Below is a small trained network, with its code and all its weights. Each question gives an input and a target symbol and asks what happens when units are switched off, that is, made to give their printed mean instead of their output.

import numpy as np


def w(rows, s, z=0):
    codes = np.array(rows[::2]) - 128.0
    scale = np.full(codes.shape[1], s)
    scale[-1] = z or s
    return codes * scale


def f(y):
    return y / 2 * (1 + np.tanh(0.7978845608 * (y + 0.044715 * y**3)))


def softmax(a):
    e = np.exp(a - a.max(-1, keepdims=True))
    return e / e.sum(-1, keepdims=True)


def log_softmax(a):
    a = a - a.max(-1, keepdims=True)
    return a - np.log(np.exp(a).sum(-1, keepdims=True))


def net(x, mask):
    ids = ['αβγζητψ'.index(c) for c in x.split()]
    T = len(ids)
    res = E[ids] + P[:T]
    u = 0
    for l in range(3):
        r = res
        for j in range(3):
            rows = slice(2 * j, 2 * j + 2)
            q, k, v = (r @ M[l][rows].T for M in (Q, K, V))
            z = softmax(np.where(np.tri(T) > 0, q @ k.T / 2**0.5, -1e9)) @ v
            o = O[l][rows]
            res = res + np.where(mask[u + j], z, o[:, -1]) @ o[:, :-1]
        u += 3
        y = f(res @ A[l][:, :-1].T + A[l][:, -1])
        res = res + np.where(mask[u : u + 4], y, B[l][:, -1]) @ B[l][:, :-1]
        u += 4
    return log_softmax(res[-1] @ U[:, :-1].T + U[:, -1])


Q, K, V, O, A, B = {}, {}, {}, {}, {}, {}
E = w([
[110,146,121],'α',
[131,137,135],'β',
[150,143,184],'γ',
[136,146,171],'ζ',
[174,249,150],'η',
[43,92,8],'τ',
[183,130,160],'ψ',
],0.02)
P = w([
[102,156,112],'0',
[156,55,163],'1',
[167,178,24],'2',
[102,176,103],'3',
[172,52,138],'4',
[189,163,3],'5',
[68,197,132],'6',
[176,58,114],'7',
[190,156,1],'8',
[47,199,165],'9',
],0.0098)
Q[0] = w([
[2,217,36],'0.h1',
[231,221,114],'0.h1',
[137,216,180],'0.h2',
[156,93,203],'0.h2',
[167,228,165],'0.h3',
[87,162,89],'0.h3',
],0.0086)
K[0] = w([
[197,170,143],'0.h1',
[78,254,112],'0.h1',
[153,193,217],'0.h2',
[63,75,112],'0.h2',
[204,198,182],'0.h3',
[140,230,147],'0.h3',
],0.0086)
V[0] = w([
[243,118,145],'0.h1',
[113,84,160],'0.h1',
[137,163,188],'0.h2',
[71,16,216],'0.h2',
[254,246,207],'0.h3',
[117,164,229],'0.h3',
],0.0053)
O[0] = w([
[214,78,102,129],'0.h1',
[89,153,211,74],'0.h1',
[232,250,22,120],'0.h2',
[162,253,45,2],'0.h2',
[153,235,108,164],'0.h3',
[175,175,169,90],'0.h3',
],0.0041,0.0049)
A[0] = w([
[216,118,44,2],'0.n1',
[213,132,246,79],'0.n2',
[73,2,23,100],'0.n3',
[211,191,148,62],'0.n4',
],0.0064,0.0076)
B[0] = w([
[3,189,129,117],'0.n1',
[149,136,13,149],'0.n2',
[170,200,168,254],'0.n3',
[119,192,91,164],'0.n4',
],0.0074,0.0079)
Q[1] = w([
[82,103,151],'1.h1',
[185,107,94],'1.h1',
[133,20,121],'1.h2',
[151,6,152],'1.h2',
[183,88,103],'1.h3',
[63,129,129],'1.h3',
],0.014)
K[1] = w([
[130,166,175],'1.h1',
[174,106,96],'1.h1',
[106,73,134],'1.h2',
[70,53,11],'1.h2',
[130,26,130],'1.h3',
[137,174,145],'1.h3',
],0.012)
V[1] = w([
[76,161,121],'1.h1',
[99,156,78],'1.h1',
[117,154,1],'1.h2',
[132,184,115],'1.h2',
[110,137,79],'1.h3',
[148,164,111],'1.h3',
],0.01)
O[1] = w([
[85,155,154,141],'1.h1',
[167,179,148,164],'1.h1',
[35,124,234,244],'1.h2',
[78,192,129,255],'1.h2',
[140,186,142,148],'1.h3',
[56,2,166,178],'1.h3',
],0.0072,0.008)
A[1] = w([
[120,149,209,183],'1.n1',
[93,198,151,2],'1.n2',
[169,189,179,26],'1.n3',
[1,239,103,101],'1.n4',
],0.0081,0.0069)
B[1] = w([
[168,176,254,192],'1.n1',
[81,25,125,155],'1.n2',
[69,134,232,144],'1.n3',
[159,72,45,247],'1.n4',
],0.0062,0.014)
Q[2] = w([
[160,139,20],'2.h1',
[216,48,76],'2.h1',
[80,2,42],'2.h2',
[93,159,90],'2.h2',
[168,87,121],'2.h3',
[149,140,89],'2.h3',
],0.0095)
K[2] = w([
[13,155,68],'2.h1',
[106,136,40],'2.h1',
[167,250,142],'2.h2',
[186,113,140],'2.h2',
[97,144,169],'2.h3',
[104,86,163],'2.h3',
],0.015)
V[2] = w([
[85,126,127],'2.h1',
[125,118,92],'2.h1',
[153,118,104],'2.h2',
[168,251,135],'2.h2',
[162,136,15],'2.h3',
[218,114,254],'2.h3',
],0.0083)
O[2] = w([
[88,76,90,155],'2.h1',
[2,146,97,5],'2.h1',
[95,147,103,61],'2.h2',
[139,92,207,140],'2.h2',
[136,158,71,78],'2.h3',
[205,151,159,80],'2.h3',
],0.0067,0.0026)
A[2] = w([
[31,199,194,208],'2.n1',
[131,252,172,3],'2.n2',
[87,101,55,20],'2.n3',
[227,163,140,129],'2.n4',
],0.012,0.0055)
B[2] = w([
[209,2,30,251],'2.n1',
[17,9,228,197],'2.n2',
[12,170,187,142],'2.n3',
[65,241,226,178],'2.n4',
],0.0073,0.013)
U = w([
[206,144,35,195],'α',
[189,159,83,222],'β',
[116,118,180,1],'γ',
[191,122,156,185],'ζ',
[151,9,120,21],'η',
[52,159,78,64],'τ',
[107,185,148,74],'ψ',
],0.011,0.0055)

Each question gives the input, a string of symbols that net reads in full, and the target symbol t.
The units are the heads (2 rows each of Q, K, V and O) and the neurons (one row each of A and B). Each row of codes is followed by its name. A weight is (code - 128) times the scale printed after its matrix; where a second scale follows, it is the last column's (O, A, B and U).
mask holds one flag per unit, layer by layer, with each layer's heads first. A switched-off unit (its flag False) gives its mean, the last column of its rows in O or B, instead of its output. The means were averaged over made-up inputs and are rounded, as every weight is.
A unit's drop is (log p(t) with every unit on - log p(t) with that unit switched off) / (log p(t) with every unit on - log p(t) with every unit switched off).
The circuit of an input: a set's keep is (log p(t) with only the set's units on - log p(t) with every unit switched off) / (log p(t) with every unit on - log p(t) with every unit switched off). Starting from the 12 units with the biggest drops (on a tie, the unit counted first), units are removed one at a time, each time the one whose removal leaves the highest keep (on an exact tie, the one counted first), for as long as the keep stays at least 0.8.
units of the circuit, in order: the units of the circuit, biggest drop first
top k neurons: the k neurons with the biggest drops, biggest first
k most important neurons of layer l: the k neurons of layer l with the biggest drops, biggest first
heads that matter: for each layer, one digit per head in row order, 1 if its drop is at least 0.15 and else 0, layers parted by /
input η η γ, target γ: units of the circuit, in order : (2.n4; 0.h3; 2.n2)
input γ τ γ η τ τ γ, target η: units of the circuit, in order : (2.n1)
input α β α α ψ τ η τ β, target α: 3 most important neurons of layer 2 : (2.n2; 2.n4; 2.n3)
input η τ τ η η η η β γ, target γ: units of the circuit, in order : (2.n2; 0.h3; 1.h3)
input γ γ ψ ζ ψ ζ, target ψ: units of the circuit, in order : (2.n1; 2.n4; 1.h2)
input ψ γ β β ψ τ, target τ: top 4 neurons : (1.n1; 0.n3; 2.n1; 2.n3)
input ψ τ ζ ζ η α ζ β η γ, target η: heads that matter : 000 / 000 / 000
input α β τ α γ ψ, target ψ: units of the circuit, in order : (2.n1; 2.n4)
input ζ γ τ ψ, target ψ: units of the circuit, in order : (1.h2; 2.n4; 2.n1)
input τ ψ τ ζ ζ ψ α, target α: top 4 neurons : (0.n3; 2.n2; 1.n1; 2.n4)
input β ψ τ β β η τ, target η: heads that matter : 001 / 001 / 010
input η γ γ η τ ψ ψ β, target ζ: top 2 neurons : (0.n3; 2.n2)
input ζ τ α η ζ ψ β η η ψ, target η: heads that matter : 001 / 010 / 000
input β η β τ τ α, target α: top 2 neurons : (0.n3; 2.n2)
input τ η β ζ η, target γ: 2 most important neurons of layer 1 : (1.n1; 1.n3)
input α γ τ γ η τ γ τ η, target τ: heads that matter : 110 / 000 / 010
input ψ ζ η τ ζ ζ η η, target γ: top 2 neurons : (2.n2; 1.n3)
input τ ζ η ψ, target η: top 2 neurons : (2.n1; 0.n4)
input η ψ τ τ τ ψ τ τ ψ β, target η: top neuron : (2.n1)
input β η ψ τ β α β, target η: most important neuron of layer 2 : (2.n1)
input β ζ η γ β ψ ψ α, target ζ: top 2 neurons : (2.n1; 2.n2)
input β ζ τ α τ τ, target τ: top 2 neurons : (1.n1; 2.n3)
